Here is a tiny trained network, its code and every weight. The questions are about switching its units off for an input and a class, where a switched-off unit gives its printed mean instead of its output.

import numpy as np


def w(rows, s, z=0):
    codes = np.array(rows[::2]) - 128.0
    scale = np.full(codes.shape[1], s)
    scale[-1] = z or s
    return codes * scale


def f(y):
    return y / 2 * (1 + np.tanh(0.7978845608 * (y + 0.044715 * y**3)))


def log_softmax(a):
    a = a - a.max(-1, keepdims=True)
    return a - np.log(np.exp(a).sum(-1, keepdims=True))


def net(x, mask):
    res = np.array(x, float).reshape(1, 3) / 4 @ E
    y = f(res @ A[0][:, :-1].T + A[0][:, -1])
    res = res + np.where(mask, y, B[0][:, -1]) @ B[0][:, :-1]
    return log_softmax(res[-1] @ U[:, :-1].T + U[:, -1])


A, B = {}, {}
E = w([
[236,254,53,251,74,154,89,206,129],'x0',
[214,243,133,81,84,104,63,120,253],'x1',
[158,58,200,223,60,65,27,108,159],'x2',
],0.0092)
A[0] = w([
[105,103,120,87,101,149,116,118,136,2],'n0',
[155,195,164,85,122,101,129,169,161,73],'n1',
[115,106,139,100,122,156,136,26,162,67],'n2',
[87,203,96,203,76,160,129,200,122,131],'n3',
[50,167,199,87,175,98,85,112,129,50],'n4',
[160,164,95,162,139,122,126,176,98,44],'n5',
[163,167,146,192,146,131,76,128,114,213],'n6',
[85,108,119,88,98,138,89,178,97,38],'n7',
[44,127,178,91,79,66,184,91,166,69],'n8',
[126,115,43,157,112,135,88,223,144,36],'n9',
[226,115,133,88,126,102,125,66,195,89],'n10',
[128,62,77,156,140,198,111,106,98,11],'n11',
[56,144,53,143,171,176,254,130,123,151],'n12',
[157,158,124,31,111,125,73,124,161,42],'n13',
[163,67,105,163,105,76,102,109,163,22],'n14',
[87,111,89,146,78,122,131,113,84,57],'n15',
[122,81,135,162,119,174,156,192,66,70],'n16',
[112,70,145,198,141,58,72,87,149,181],'n17',
[117,87,160,91,116,127,109,118,148,12],'n18',
[129,219,93,67,180,152,138,124,142,139],'n19',
[143,165,135,140,124,126,72,157,74,15],'n20',
[122,113,162,160,72,77,123,138,152,40],'n21',
],0.0093,0.0043)
B[0] = w([
[192,143,62,76,229,117,21,166,36,132],'n0',
[55,78,164,205,81,128,116,235,49,207],'n1',
[179,209,132,122,167,113,40,106,130,187],'n2',
[82,177,203,97,232,122,46,37,111,252],'n3',
[198,97,101,134,209,53,51,64,85,190],'n4',
[129,175,148,69,229,109,84,108,72,188],'n5',
[70,126,124,79,126,138,139,58,128,240],'n6',
[180,96,143,140,205,96,120,165,52,124],'n7',
[170,236,164,73,209,47,74,93,119,218],'n8',
[189,192,140,105,231,119,92,87,55,190],'n9',
[67,73,218,187,115,72,215,214,67,226],'n10',
[223,76,237,214,118,135,112,200,29,152],'n11',
[149,119,65,142,48,162,188,130,171,255],'n12',
[125,67,196,154,63,44,165,231,99,215],'n13',
[139,89,71,2,97,237,127,184,124,182],'n14',
[205,153,181,134,95,86,144,185,182,142],'n15',
[77,43,195,176,112,22,135,200,76,184],'n16',
[76,83,32,68,44,216,174,140,208,252],'n17',
[174,189,119,55,242,129,18,156,91,161],'n18',
[168,87,90,135,41,215,151,130,172,244],'n19',
[178,144,103,73,222,114,95,160,98,155],'n20',
[163,57,39,62,133,226,128,195,119,178],'n21',
],0.0066,0.0089)
U = w([
[205,169,139,56,254,65,64,83,98,5],'0',
[123,54,241,205,94,47,133,254,81,51],'1',
[188,90,27,35,96,206,136,177,158,92],'2',
[89,116,134,114,79,116,148,72,187,230],'3',
],0.009,0.0033)

Each question gives the input, the list of numbers given to net, and the class t.
The units are the neurons (one row each of A and B). Each row of codes is followed by its name. A weight is (code - 128) times the scale printed after its matrix; where a second scale follows, it is the last column's (A, B and U).
mask holds one flag per neuron, in row order. A switched-off neuron (its flag False) gives its mean, the last column of its row in B, instead of its output. The means were averaged over made-up inputs and are rounded, as every weight is.
A unit's drop is (log p(t) with every unit on - log p(t) with that unit switched off) / (log p(t) with every unit on - log p(t) with every unit switched off).
The circuit of an input: a set's keep is (log p(t) with only the set's units on - log p(t) with every unit switched off) / (log p(t) with every unit on - log p(t) with every unit switched off). Starting from the 12 units with the biggest drops (on a tie, the unit counted first), units are removed one at a time, each time the one whose removal leaves the highest keep (on an exact tie, the one counted first), for as long as the keep stays at least 0.8.
units of the circuit, in order: the units of the circuit, biggest drop first
k most important neurons: the k neurons with the biggest drops, biggest first
drop of u: that unit's drop, to one decimal
input [-1,-6,-4], class 1: units of the circuit, in order -> n16
input [3,-6,-5], class 1: 2 most important neurons -> n16; n17
input [3,5,3], class 1: 2 most important neurons -> n10; n1
input [3,0,-2], class 3: units of the circuit, in order -> n18; n21; n11
input [5,-6,-6], class 1: 4 most important neurons -> n16; n17; n11; n14
input [6,6,7], class 2: 3 most important neurons -> n14; n21; n17
input [-1,5,7], class 2: 2 most important neurons -> n17; n14
input [-4,1,3], class 0: 3 most important neurons -> n19; n12; n8
input [-5,0,-3], class 0: 2 most important neurons -> n17; n8
input [-4,1,5], class 2: 2 most important neurons -> n17; n3
input [-1,-3,1], class 3: 2 most important neurons -> n10; n13
input [-7,5,7], class 0: 2 most important neurons -> n8; n4
input [8,-7,6], class 0: 2 most important neurons -> n3; n9
input [-7,-7,3], class 0: units of the circuit, in order -> n8
input [4,3,-4], class 0: 2 most important neurons -> n3; n17
input [8,8,-1], class 0: 3 most important neurons -> n3; n9; n5
input [6,8,4], class 1: drop of n13 -> 0.3
input [-5,7,4], class 1: drop of n13 -> 0.2
input [2,2,-3], class 3: drop of n21 -> 0.4
input [5,7,-1], class 1: units of the circuit, in order -> n1
